Each row comes from the steps of one path. Every step used is in the known rows, and no mark comes twice. Write the path behind each row, first mark first.
Each row is shifted at random along 6 fixed directions that mean nothing.
Known rows:
zored -> kozin -> rudos -> foti -> vure: [  47  151 -151 -235  145  193  -30  -48   53 -324 -101   70  245 -112
 -216 -125   32 -295  178 -167  247  134  -39   29  107  -47  367 -114
  -94  145   95  140   49  -75   43   40  -56   20 -238   45  -26  249
 -464    2 -217   67 -210   75 -273   -4   68 -265  306  199   48  -14
 -147   87  -66 -154 -146 -332 -126  -13]
makebil -> vure -> ruton -> rudos -> zored -> foti -> kozin: [-168  433 -201 -269   13  240   85 -278  130   13  109  -48 -110 -194
 -105 -149  217   92   96 -147  155  125   63  -89  131    9  467  -15
  -29   81  124  279  -32   63 -111  -54  -67  302 -121    9 -277  160
   52   48   69   47 -259   74 -310  -18  188  -76  161  -21  269 -132
 -102  -31   65  -68   29  157  268 -137]
zored -> foti -> dubu -> mufo -> kozin -> rudos -> makebil: [  52    5  237   76  211  119 -262  152  -18 -230  -51  243  -65  298
  -40   -2   77  -69  296 -229  173 -325   74  108  -75    4   -7   82
   38 -128  -17  153  -35 -119   19  -28  325 -105  -44  -34  -20 -121
 -140  -28 -221  -30  -29  501   44 -249  -86 -138   -1   55   17   31
 -116 -107 -135 -141   33 -195   16 -261]
ruton -> vure -> makebil -> rudos -> zored -> foti -> mufo -> kozin: [ -37  -22 -111 -394 -339  334   96 -398 -211  134  -72  111 -218 -315
 -291   49   88  360   81  -25 -109   35   41  -87  191  134  250  585
   99  -20 -183  286  119  292  -41  -42  -18 -130  273  -54 -438  254
   27  450  261  -47 -427   64 -575 -139  240   26   70 -124  104  185
  242  -45  325 -134 -371 -280  410 -574]
vure -> dubu -> mufo -> kozin -> rudos -> foti: [  48  186  109  166  147    3 -225  146   91 -210 -129   21   38  288
  -92 -212   49 -240  324   -1  320   74 -119   61  286 -252   -7  -47
  -33  -64  258 -109  -16   10  189 -197  204  -82 -151 -122   62  -13
  -64   30 -205  -68  -78  207  162 -144  -28 -172  305   50  131  -79
  139  122  -55 -201  131   26 -266   -8]
vure -> rudos -> makebil -> dubu -> mufo -> kozin -> zored: [  24   44  123 -269  -19  112  -49  -61  -70  173  117  508 -252  119
  -22   -8 -293  357  -25  -46 -134  305   80  151  181   44   53  446
  535 -176 -197  102  259  113 -124 -108  -22  -39  228 -172 -288 -205
 -119  -83  307   30  -32  247   89 -411  -77  132  266 -434  349  -41
 -313 -515  236  -59   47 -103  581 -850]
zored -> foti -> dubu -> makebil -> vure -> ruton -> mufo -> kozin -> rudos: [ 274 -137 -128  -77  145  -59   67    7 -129 -187   73 -146  502  -33
 -221   -3  170 -233   95    8 -260   85  147 -268   -9 -308 -261 -167
  -83  -48  -70   44  101    3   98  -64   -5 -210 -217  218 -246   -8
  -53  303 -174   15 -101  -95  -89 -191  177   15 -149   72 -155 -114
  361  280  -71 -226 -149  -52 -266 -299]
mufo -> kozin -> rudos -> ruton -> vure -> foti -> dubu -> makebil: [  71  355    9 -183  165  -31  -94  -60  143 -155   82  116  217  -89
 -130 -123  -31  -31  458 -224   19  -27  189   -5   46 -252  265  -31
 -151 -276  186  172  270  -13 -128 -302  137  222 -147  199  -59  148
  134  -48 -155   79 -105   62 -211  -80  -37 -227  -34 -100  164 -378
   52   30  -68 -204  274   52   87 -223]
dubu -> foti -> mufo -> kozin: [   5  410 -104  -89  106 -174  -80  357  104  -97   10 -445  114  197
  -80 -390   95 -304  172  434  -79    8 -481  -72  556 -170  107 -116
  -72  -38  374 -222 -111  -21  403 -355  -30 -127 -488  -78  -20   67
 -129   13 -558  -24  167 -105  387  158 -104  -69  312  237 -289 -115
  450  362  -70   86  337  217 -617  359]
vure -> foti -> mufo -> kozin -> rudos: [ 132  261 -219 -264   39 -258  -98 -212   29  -93   76  -30  -92 -331
 -150  -33  -60   33  253  -51   86  130 -178 -133  172  -13  130  119
  150  -55  -46  -73 -122  102  215  -30   65 -167   -6  115  -25  -39
 -114  161   42 -109 -203   65 -155 -193 -149 -249  296 -125  -14 -111
  169 -129   19  -40 -123  -67  126 -415]
zored -> foti -> mufo -> kozin: [ 166 -454   33  275   79  -37  -64    3 -107 -411   15  -61 -270 -240
  -68  388  260    5  -35  123  141 -291    2 -292 -271  253 -351   48
  -70  128  -30  -26 -422 -309  168  510  253 -479  490  459  196   29
 -103  155 -295  -74 -400  505 -202 -146  238 -362 -153  434 -405  570
 -169 -158 -465  201 -419 -310  -67 -111]
dubu -> makebil -> vure -> foti -> ruton -> rudos -> zored -> kozin -> mufo: [ 166  212  -20 -277 -121 -306  105  175  159 -155  227   30   17 -264
 -177   68  -20   26  105 -307   11   73 -140 -126  258  236  449  373
  -87  -11  -80 -106  185  -39 -327 -124 -324  230 -120  165   30 -260
 -192 -322   -4  314 -226  173  -12  122 -150 -193  444  -37  169 -361
 -390 -241  -14  -30   72  -13  -87 -303]
zored -> foti -> dubu -> mufo -> kozin -> rudos -> makebil -> ruton: [ 151  326   99   -7  331  -55 -190  375  123 -360  156  293  -47  563
 -114   17   91 -435  171 -192  118   74  130   42  -45  -81 -168  -74
  167 -200 -138  -64   59 -289 -111   -2   25  145 -324  134  -62 -111
 -443 -463 -298  142  214  607  381 -290 -168  -95   75  -50 -101 -294
 -593 -295 -413 -188  316  -42 -292 -355]
mufo -> kozin -> zored -> makebil -> vure -> dubu -> foti -> ruton: [-257  567  187 -426 -166  101 -382  -96  -50  470  168  207 -254  209
 -168 -119 -286  375  506   43 -243 -115  350    1  369 -209  334  435
  538 -269  156  439  381   23 -181 -128   99  140  207 -263 -415  269
 -204    5  186   79 -278 -120 -150 -292    2  286   68 -473  353 -299
   14  -73  371 -390  455   64  870 -749]
foti -> mufo -> zored -> kozin -> rudos -> makebil -> dubu -> vure: [-392  181  198 -316  307  381  -95  198  120  109   31  318   -8  297
 -278    8 -127  171  243 -132  127   65  -27  136 -134  -87  171  -71
  211   24  192  145  289 -135 -177  -89  152  268 -114 -138 -160  180
 -331 -322  -11   43  167  231  277 -263   31   25  287  -67    7  -30
 -539 -183   32   67  219 -298  280 -254]
vure -> foti -> dubu -> mufo -> zored -> kozin: [  11  232   84  211  292 -289 -281  119  210 -315  106  -33 -429   79
  -95  251   96 -199  324 -168  433   53 -293   -4   51  165 -313 -121
  -31 -202   98 -217 -180 -273   68  280  -96  -65   30  108  121    5
 -215 -312 -463  -77    8  587  442 -106 -167 -314  131   35 -196   49
 -410 -210 -436  181  227  -40 -251  160]
dubu -> mufo -> zored -> foti -> vure -> makebil: [-222  133 -176  -82  313  -16   64 -118   68  -72   99 -227  -90  171
 -387 -128  213  -50    4    7 -106   45 -102  -43  -28 -114   57 -337
  -94  -11    0   88  -62  123   68  -49 -380   17 -307 -150 -149  184
 -215  115 -402  -38    9 -169  275   24   35  195  -47   -1 -134  115
  298  338 -167   74  161  123 -179  190]
zored -> makebil -> ruton -> mufo -> kozin -> rudos: [ 394  130 -184 -216  298 -286  145  -52 -127   -4  179 -217  258  -31
  -31 -133  123 -404  112 -146  -36  -70 -105  -81   -8 -226  163  300
    6  -14 -162  -20 -193  215    2 -611   73 -175 -492  168 -154 -504
  249  155  154   18  218 -145   56  -35 -344   79   86  -22  116 -350
  370  -46  213 -153   61  113 -261 -440]
kozin -> rudos -> makebil -> dubu -> mufo -> zored -> foti: [-504  115  -22  -14  516  158 -142 -277   27 -101   40  107 -238  359
 -433 -102  245   47  -38 -224  -88  206  149   10 -381 -131  105 -261
  155  -18   17  241 -141  173   33   61  -33  158 -144 -408  -46  209
 -161  -64  -91 -221  138  104  228 -216   98  150  102  -58  198  205
 -104  -49  -58  194  154  -25  464 -325]
kozin -> mufo -> zored -> makebil -> vure -> ruton -> rudos -> foti -> dubu: [-114  172 -108 -106  576  109   58 -452  213   52  481 -166 -181 -198
 -435  176  256  206 -101 -429 -437  110  364 -254 -210 -184   26  -82
  113 -234  -79  475  -58  142  -37  127  -54  101  196 -194 -149  113
  281  214   97 -106 -309  -14 -320  -55  199  -26 -186 -150   83    8
  152 -111   -4  -26    6  128  505 -670]
foti -> vure -> rudos -> makebil -> dubu -> mufo -> zored: [ -14 -432 -168 -162  318   92  317 -497  -94   53   94  -41  141 -127
 -366   93   34  298 -232   67 -476  218  115 -134 -340  -92  -58  -38
  144  145 -253  248   56  421   27  -13 -262 -137  263   32 -178  -75
  261  471  185 -156  -89 -342 -220 -193  481  203 -246  -51  -92  326
  428 -208  109  130 -380  -44  414 -444]
foti -> ruton -> mufo -> kozin -> rudos -> zored: [ 219    5 -427 -282  282 -104  269 -342    9 -110    8 -266   88 -408
 -415 -104  118 -134  -60  125   33  188 -490  -39  263 -160  131   97
   98  -57 -148  -39  -82   41  153 -196    8  -71 -162   27  -30  -23
  -19  268  -27 -165 -173 -156   15 -283  -33  -54  126   68  -69    8
  311  148   53   17 -387 -216  -45 -298]
rudos -> zored -> foti -> ruton -> vure: [ 184 -117  -60  -67 -163 -218 -127 -355  -25   15  265   11 -423 -456
  -56  244   50  420  347 -445 -108 -131  221 -187 -217  276  170  621
   88  133 -441  128  108  261 -261  133  -40  -22  137  234  -90 -133
 -183  394  178   31 -410  163 -539   55 -183  -15 -169 -183   41 -138
  149 -171   87 -177 -348   46  553 -567]
makebil -> dubu -> vure -> rudos: [-179   67    1 -104   67   46  149  138  124  -52   46  194  236  161
   28  -69  -89  -20  -68   18  -13  382  176  -12 -197  -87  -14 -349
  -67  198   69   82  287   57 -146   -6 -248  293 -178  125 -247  123
 -141 -351   61   88  379  -35  179   -5  127   19   87  -82  -62 -142
 -386 -296 -204  132  127  225   82  132]
dubu -> makebil -> vure -> foti -> kozin -> rudos -> ruton -> mufo -> zored: [ 207  267 -102 -152  303 -396  199   27  141 -142  369  -64  261 -284
 -274   42  164 -241  202  -34   34  331   -4 -237  -60 -104  142 -219
 -175 -167   96 -250   -7 -170 -139 -147 -113  194 -212  302   99 -136
  -11 -260  -65  229  -87  -14  172 -209  -86 -193  239   72   33 -234
 -240   61 -213  -99  204  -68 -184 -297]
kozin -> zored -> foti -> dubu: [-495  361  336  281  293  379 -411  125  210  -78  149  229 -351  226
  -73   -7  143   72  270 -355  363 -214  107  207  147   72   48 -199
   -8 -367  359  222  -26 -456  -47  271  246  309  -67 -398 -103  459
 -315 -319 -468  -34 -109  665  236  -76 -219 -154   21   77  114  127
 -532  259 -318   39  347   15  284  199]
mufo -> kozin -> zored -> makebil -> vure: [-127  361   25 -195  174  289   37  206   40   33  239  -54  -39  294
 -178  -67   34 -261 -178   36  177   36  -28   87   40 -125  245 -204
  -67 -128  154  255  -60 -110  -68 -145    9  144 -357 -257 -223  100
 -189 -227 -197  157  218  -69  207   61 -224   -8  339  163  -61  -85
 -305   70   23  116  359  -45 -103   29]
kozin -> mufo -> zored -> foti -> dubu -> vure -> ruton -> makebil -> rudos: [  86 -507  337  253  162  -40  121  188  -20 -255  224 -128  144 -216
 -166  368  391  197  -41 -115 -234 -550  182 -260 -329  125 -377  131
 -365  122  -73  262   55 -434  -87  233   33 -204  578  577   12  -28
  166  208 -134  192 -266  302  -34  -43  371 -165 -443  484 -326  496
  153   95 -386   68 -366 -241 -191 -142]
dubu -> makebil -> rudos -> ruton -> mufo -> zored -> foti: [  42 -196  185   85  163 -147  148   -3 -101 -158  198  153   27 -116
 -209  248  243  -74   30   10 -179  148  278 -120  -84  189  -79  146
    3 -198  -13  -57   89 -469 -268  163  -80  -58  406  200  115  -20
  -79 -193   -5  250 -266  245  178 -306  184  -16 -131  158  173  332
 -393   43 -301 -145    9 -436  118 -626]
foti -> kozin -> zored -> makebil -> ruton: [ 121  381    5  -79  252 -103  146  124  124 -122  403   79  -63   86
  -91  118  134 -337 -191 -143  247  -56  -89   -3  -67   48    5   30
  -27 -146  -84  -66 -227 -285 -189  -49 -124  244 -341  146  -40 -176
 -184 -412  -84  224  147  265  346  -23 -364  -72  181   91 -103 -171
 -626 -164 -243  147  246  113 -215  -48]
makebil -> dubu -> mufo -> kozin -> rudos -> zored -> foti: [ -33  -28  -32  226  247 -121 -157   36   77 -580   22  246 -473  162
 -181  135  155 -361  -94 -250  532  348  -69  -22 -331  208 -225 -184
  -52   57 -180  -65 -295  -87  -95  311  -48   63 -131   75  132   37
 -522 -409 -215  -77  146  649  386 -237 -212 -252  397  112  -45  103
 -787 -470 -508  298  -78  -50  -84  -48]
kozin -> zored -> makebil -> dubu -> foti -> vure -> ruton: [ -58  373 -463 -394  324 -285  222 -479   95  -38  401 -364  261   51
 -518 -191   63 -195 -358   89 -646  561   -6 -258  -82 -366  -73 -282
  238   84 -247  144   55  421  160  -54 -678  175 -446 -214 -349  169
 -264  270 -133 -107  233 -651  166  165   69  376  -63 -130 -308 -253
  465    5   57  131   80  537   46 -261]
zored -> kozin -> rudos -> foti: [ -20  344 -101 -277   22   29 -262 -169  -57 -108 -104  178 -147 -182
  -62 -120   21 -106  360 -470  244   63   29   61  142   -4  445  297
   88   29  -16  171  -43  213   12  -84   59  -28 -289 -118 -113   83
 -258    4  135  -52 -179  172 -314  -66 -242 -164  469 -215  489 -193
  -76 -104  275 -143  -35 -159  318 -394]
rudos -> ruton -> makebil -> dubu -> vure -> foti -> kozin -> zored: [ -77  184   78  -66  174   37  -19 -214  115   88  123 -116   81 -263
 -175  -39  227  261  151   35 -155 -185  -35 -228  -45 -152   82   70
 -124   57  273  133  -33   23   42 -151  113  168   71  172 -106  183
  343   68    5  -60 -204  -28 -193   11  279   15 -146  145  152   28
  278   88  121   71   99  285  255 -171]
kozin -> mufo -> zored -> foti -> vure -> rudos -> ruton: [-258  311 -130 -346  222   33  -50 -168   95  286  306   72  -26 -415
 -304 -307  -75  341  300 -278 -548   71  256  -62  549  -67  567  288
  432 -133   39  189  326  141 -118 -193 -102  -29   65 -228 -191  220
 -257  262   12  107 -568 -129 -349 -120  -22  141   34 -353  591 -168
  349  253  228 -375   20    3  626 -819]
rudos -> ruton -> makebil -> dubu: [ 114 -249  194   81  116  146   43   99   52  -10   -6   78  150  317
 -101  116   88  148  -73  150 -316   75  154  -35 -252  -14 -178   20
  125  -66   22 -200  182 -192 -135  -31  130   98  186  135  186  -59
  251 -151  -26   35  -40  138  -36  -32  373  112 -281  100    2    1
 -142  -49  -91  -15   93  -78  -61 -327]
ruton -> rudos -> zored -> makebil -> dubu -> mufo: [ 183 -481  137   81   -9  -65  126 -544 -158  142   25   -8  -90 -104
   36  123   43  291 -104 -227 -190 -178   66  -63 -294  262  -23  524
   10  142 -263  150 -123  489 -140 -308   60 -191  197 -139   39 -503
  455  499  514 -144  -79  -79 -273    7   64  252 -119  -44  256  149
  427 -299  417   38 -338   70  414 -527]
dubu -> foti -> kozin -> zored: [ 208  342  -71 -163 -142 -369  -38  100   -3  -91  241 -127 -112 -242
    4 -195    7 -101   73   60   -5  -52 -287 -119  362  130   65  293
 -117   23  -54 -121 -130   97  142 -194 -199  -73 -364   68  -92 -101
 -290   78 -165  132   32  -34  191   99 -411  -46  428    3  -73 -135
  230   59   81   82  115  207 -220  142]
vure -> makebil -> rudos -> ruton -> mufo -> kozin -> zored -> foti: [ 121  -71  -97  -69  186   53  329  -63 -123 -293  116  -54   90 -173
 -374   97  445 -209 -287  211  -95  146  -54 -128  102  -56   22  111
   39 -102   13   28 -131 -316   75  111  -58 -156  264  145 -149  144
   55  -16 -153   93 -278  235   36 -223  315 -107    9  349  -19  420
 -175    9 -239   58 -240 -356 -122 -451]
zored -> foti -> vure -> ruton -> makebil -> rudos: [-229  186 -182 -354   87  228   53 -412   21  -93  -32   88  -29  -68
 -272   53  192  207   -9 -124 -156  160  292  -22 -260  -96  213 -119
  149  -88 -131  541  108 -159 -159  330 -262  254  362  201 -373  386
   15  -41   79  -39 -275  -10 -297 -224  482  -20 -328 -117  152  114
 -166 -148 -212  -57  -58  -82  426 -443]
dubu -> makebil -> ruton -> mufo -> kozin -> rudos -> zored -> foti: [-288    7  -53 -119  129  206 -123 -605 -320   44 -200  230 -104 -426
 -199  -77  240    5  271 -240  104 -260  186  -78  164 -114  320  415
   32 -179  194  506 -201  -29 -132 -177  262  -50  248   27 -207  337
  186  183  286 -154 -462  199 -346 -516  183  109 -122  -34  750  304
   93  154  306 -246 -148 -224  775 -677]
vure -> dubu -> mufo -> zored: [-184 -161  319  190  -64   68 -273 -151  -89  388  -86   90 -226   75
  -12    8 -142  461  415   47  -65 -258   74   41  268  -72 -192  352
  259 -150  187   34  165   73   -6 -138  255 -232  513 -191  -10    1
  224  412  187 -120 -359    8   14 -303  163  239 -176 -242  329  188
  458  181  310 -271   35  -69  436 -320]
mufo -> zored -> kozin -> rudos -> foti -> ruton -> makebil: [ 281  -35 -308 -164  514 -271  140 -172   70 -646  187 -325 -348 -232
 -462  339  514 -185  -35 -420  301 -113 -299 -101 -637  136  153  -34
 -392   86 -348   62 -431  -58   -6  144 -208  -26 -365  519  224 -215
   36  -70 -313  -28  -12  177    9   69 -208 -418  283  253 -277  170
 -138 -155 -411  538 -199 -263 -241  -12]
rudos -> zored -> makebil -> ruton -> vure -> foti -> kozin -> mufo: [  10  730 -143 -312   32 -227   14 -101  317  121  444  184 -145 -148
 -200  -86  -97  -98  111 -261    5  362  -65 -126  339   26  268  359
  212 -213  -83 -192   88   19 -269 -163 -236  437 -183 -119 -144  -16
 -276 -386   64  153  -67  284   -2   72 -327  -51  170 -264  129 -616
 -451 -278   48 -290  377  344   28 -469]

Write each row's path:
[ 295 -171  117   30  102 -392   53 -259 -123 -104   78 -211  119 -217
 -131   61  159  -28  447  -85  176 -454 -194  -66  -65  -25  196  537
 -119   39   -8  -12 -143   82  -31 -394  262 -144   66  238   80 -491
  462  369   61  -54 -147   85  -85  -84 -107  -45  -97  217 -100   16
  463  -43  118 -144 -239   22   63 -310] : vure -> dubu -> foti -> ruton -> mufo -> kozin -> rudos -> zored -> makebil
[  51  135  -29    5  379 -286    1 -104   15   17  211 -284 -106   70
 -166  -98  153 -126  129  141  -88  102 -222 -196  -79   27 -113   72
  -82  -24   87 -175 -322  142  132 -270  -59  -93 -300 -113  -12 -224
  194   -4 -222 -151  270  -29  368   83 -153  122   55   51 -171    1
  277   24   -7  165  349  294 -163   69] : ruton -> mufo -> zored -> makebil -> dubu -> foti -> kozin
[ -92  199   -1  342  593 -275 -206    9  160 -203  406 -307 -566 -383
   36  290  541    1  452 -548  531 -203   59 -251 -542  -86   98 -139
 -219  -45  123  203 -607  -60  -78  238  188  100  -35  464 -147 -166
  407 -153 -208 -119 -156  572  110  -60 -208 -385  -52  111   28    8
 -306 -220 -462  270   99  435  147   69] : makebil -> vure -> ruton -> mufo -> zored -> foti -> kozin
[ 170  -41  369  157  467   -1  206  284  221 -193  423  204  188  -73
   95  285  100 -141  148 -107  316 -236   41  119 -140  -13  -78 -124
 -102 -270  242  105  121 -689 -281  -16  304  154  195  389  -60 -192
  133 -445 -233  262   50  610  306 -268 -136 -323 -238  336 -213   83
 -747 -275 -533   -8   85 -140  -55 -208] : foti -> dubu -> vure -> rudos -> ruton -> mufo -> kozin -> zored -> makebil
[ 428  224  125  -62   -1 -229 -162  228   96  -28  430   39 -162  149
 -110  196 -112  -69  140  -95 -113  219  -26 -134  147   17 -287  202
  147 -192 -284 -153  139  121   29    7 -102  -61 -134  -57 -217 -333
 -230   14 -115  132   57  225  138  -55 -269  -45  210 -143 -297 -342
  -19 -288   41 -205  163  138 -193 -478] : rudos -> makebil -> vure -> foti -> dubu -> mufo -> kozin -> zored
[ -63  -92  -26  -85  197  -33   63 -109   78 -245   91  -87   49   58
 -320   53  292   49   37 -300    7  -96    6 -101 -532   70  101  -91
 -312  286 -217  137   61   94 -197  -57 -141  317 -435  190  -34  -10
 -167  -40  -74   13  182   14   14  100  -34   65   -8  168 -163  -69
   -1   48 -164  200 -130  113   44   -6] : kozin -> rudos -> zored -> foti -> ruton -> makebil -> dubu -> vure
[ 142   23 -153 -229  -81  149   52 -221 -242  107  -86   -6  318 -151
 -201 -322   70 -224  169  271 -178  105  -97 -114  702  -45  175  476
  191   81  106 -123  131  -86  128 -423  137 -295  -63 -113 -112  103
 -266  447   69   57 -325  -33 -251 -251  154  217   81  162  312   65
  512  478  422 -564 -195 -386  -15 -641] : makebil -> ruton -> mufo -> kozin -> rudos -> zored -> foti
[-292  245 -105 -235  258  137   15 -154   55   31   47 -183  -28 -345
 -195  -64  221   62  293  -93   86  -46 -190  -72  268  -78  359  -26
 -101  119  365  221  -38   65  180  -81  -42 -102 -151    7 -223  296
  -55  166 -132  -51 -215  -15 -160  -37  103 -171  260  116  115  239
  209  214   95  106  -77 -106  254  -85] : dubu -> vure -> rudos -> foti -> mufo -> zored -> kozin
[ 231  -60  -46 -177  220 -113  126 -219  -90 -130  117  -42  113 -427
 -231  207  130  -72  265 -185    1  191   22 -108  104  -42  112  315
   -7  -85  -62  162   98 -163 -132   23 -251 -138  263  323 -180 -103
   49  151   62  126 -422   48  -65 -223  197 -113  -13   21  179  149
   13   24  -20 -228 -179 -286   38 -568] : dubu -> makebil -> rudos -> foti -> vure -> ruton -> mufo -> zored -> kozin
[-166  359    5 -160  453   55  -76   41  247  129   38  -63  155  239
 -233 -124   -5   89  366  313 -135  269  -83 -108  100 -392  138 -148
  264  -24  368   31  235 -192   72 -111   97  286   78  -42 -195  105
  135 -343 -220 -132  101   96  232 -158  386   60 -261    4 -131 -182
  -70  -94 -116 -204  428  240  175 -295] : rudos -> makebil -> dubu -> vure -> foti -> ruton -> mufo -> kozin
[ -34  105   -2   41  536  -75  302   96  226 -258  398 -175 -111 -328
 -288  155  407 -112 -198 -292  123 -185  -24 -114 -389  -44  278    9
 -255 -132   28  268 -331 -115 -214  -13   73  182  133  290   71  -37
  315 -249  -92  114 -117  225   34   57  -40 -428   54  336  -30   89
 -429 -299 -409  397  -41  -25  -90  -60] : foti -> kozin -> mufo -> zored -> makebil -> rudos -> ruton -> vure
[  79  160  -93 -190   20 -220  -24   70  -36 -352  -31 -246  147  112
 -223    0  393 -242  209 -245  -12 -101   72 -183 -449 -273  211  -43
 -259  118   15  132 -112  355  -86 -174  -73  159 -357  414 -167   15
  363  -62  -88   -7  138  -84 -214  147  164 -148  170  102   26 -293
  113 -324  -18  199   89  234 -187   21] : zored -> kozin -> rudos -> ruton -> makebil -> vure -> dubu -> foti
[ 454  310 -226 -432   24 -317  169  164  264 -325  424  119   24   90
 -217  101 -179  -82   62  -14   31  590 -150  -95 -177   66   38   14
   80  -23 -376 -388  215  -14  -48  -29 -211  157 -268  269  -30 -370
 -388 -209 -192  211  254  190   94   43 -322 -357  361  -79 -629 -478
 -369 -514 -298  -86  149  -69 -450 -368] : ruton -> vure -> foti -> mufo -> kozin -> rudos -> makebil
[-154   83 -151  -55  526  -20  240   16  240 -432  418   70 -326  -50
 -385  160  316  -23 -225 -331    1   29  236 -178 -403  112  117 -216
 -186  -51 -121  265 -167 -287 -328  194 -387  306   97  402  -41  131
  -88 -426 -303  205  -66  399  196  -14   79 -177  -47   82 -129  148
 -623 -351 -688  241  195   75  -67   31] : kozin -> mufo -> zored -> foti -> vure -> makebil -> ruton -> rudos
[ 106   27 -225 -145  327  110   88 -177   75 -410   78 -166  -18   28
 -350  -33  256 -156   25 -300  251   81 -133  -21 -366  -53  186 -111
 -264  173 -212  126 -122  142  -85 -170 -127  181 -456  256 -117 -126
   91  131 -277  -61   85   99  -37  134  -35 -100   92  179 -156 -133
  121  -14 -173  180  -99  200 -287   31] : mufo -> kozin -> rudos -> zored -> foti -> vure -> ruton -> makebil -> dubu
[-205  290 -242 -242  476 -251  -51 -287   73 -218   73 -204  -18 -405
 -189 -138  187  -75  448 -138  218   13 -180  -33  -16 -275  391 -108
   56  -15  275  361 -118 -170   52  -49  -93   57   92  360 -174  237
  -27   34 -215  -97 -169   74  126 -288   68 -215   22   89  132   90
   33  -75 -197   52    6  -68  214  -90] : dubu -> foti -> vure -> ruton -> mufo -> zored -> kozin -> rudos
[ -61  482  145 -101  434 -309  -16   -4  383    1  606  -30  -14   19
 -137   63   79   86  493 -379  122   60   91   49 -267   -4  498  -52
   45 -221  167 -159  140 -213 -228 -251  119  366 -187   71  205 -247
  -48 -198 -120  224  -10  237  106   59 -422 -264  120   59  -62 -374
 -322  -36 -245 -105  371  -11  117 -483] : kozin -> rudos -> ruton -> vure -> foti -> mufo -> zored -> makebil
[  57  403 -308 -480  -45 -225  120 -172   89  -91   12 -201 -113 -344
 -491  -38  191    4  -59 -203 -100  188 -527  -40  429   99  406  509
  116 -116 -246  -75   -9  139    3  -74 -396  138 -128  -99 -151  -20
  -19 -112   27  -50 -233   25  -67   75  -32 -120  361 -108  187 -218
   62 -105  171  118 -136  -37  -67 -446] : vure -> foti -> ruton -> makebil -> rudos -> zored -> kozin -> mufo
[-304  357 -343 -179  487  286  -48 -441   41 -154  -26  -38  -97 -286
 -384 -236  273 -301  211 -168  276  141  -54  -44  209 -263  385 -125
   44 -124  225  436 -220  -72  -12  -73   79  209 -132  -41 -313  529
 -132    8 -161 -197 -257  192 -138 -332  129  -81  -18  105  319   65
  -65  135  -87 -162  -19   -8  303 -221] : makebil -> ruton -> mufo -> kozin -> rudos -> zored -> foti -> vure
[ 195 -355    6   90  362   35  231 -197  119 -252  176  -63  -45  126
 -287  123  138  136 -126   48 -176  269  103 -156 -335  112 -162 -153
 -195  122 -107    8   36   72  -25  -29 -302  -35  111  132  100 -140
   83  161 -128   39  -69   17   60   10  336   29  -39  127 -235  285
  128  -93 -268   75  -48  -41 -161  -43] : ruton -> rudos -> foti -> vure -> makebil -> dubu -> mufo -> zored
[ 146  142  -14 -176  278  -11  246  -27   11  -60  326 -140   20 -162
 -310  156  218 -166 -251    1 -102  -34 -147  -19   90  -39  110  181
  191 -233  -73   93 -156 -139   13  -53   78  -87   53   -2  -64  -98
   48   36   54   92 -206   44   62 -164  -65 -137  176  199  -43  111
 -168 -101  -65  175 -188 -231   15 -634] : foti -> mufo -> kozin -> zored -> makebil -> rudos -> ruton
[  81  233  -12 -322  291  -24 -116  115   65  -92  121  120 -319  186
 -225   27   30   34  236 -471   94  138  -51  138 -266   57  218  246
  117 -116 -220  -92   88  135 -303 -331  -13  168 -462   96    5 -244
   30 -283   24   47  196  182  176  -35 -367    2  411 -326  339 -403
 -291 -291   82  192  317  -75   27 -417] : mufo -> zored -> kozin -> rudos -> ruton -> makebil -> dubu
[-202  484  226 -206 -126  -12 -135   58  123  270   31  269  214 -401
    9 -292  -67  335  469 -184 -189 -117  213  -43  551 -162  654  511
  133 -315  396  228  310  -62 -217 -305  161  268  370   -2 -151  227
  175 -188  255  181 -565  136 -337 -152  154 -165   77 -203  781 -311
  -75   45  231 -387  237   52  467 -585] : dubu -> makebil -> rudos -> ruton -> vure -> foti -> kozin -> mufo
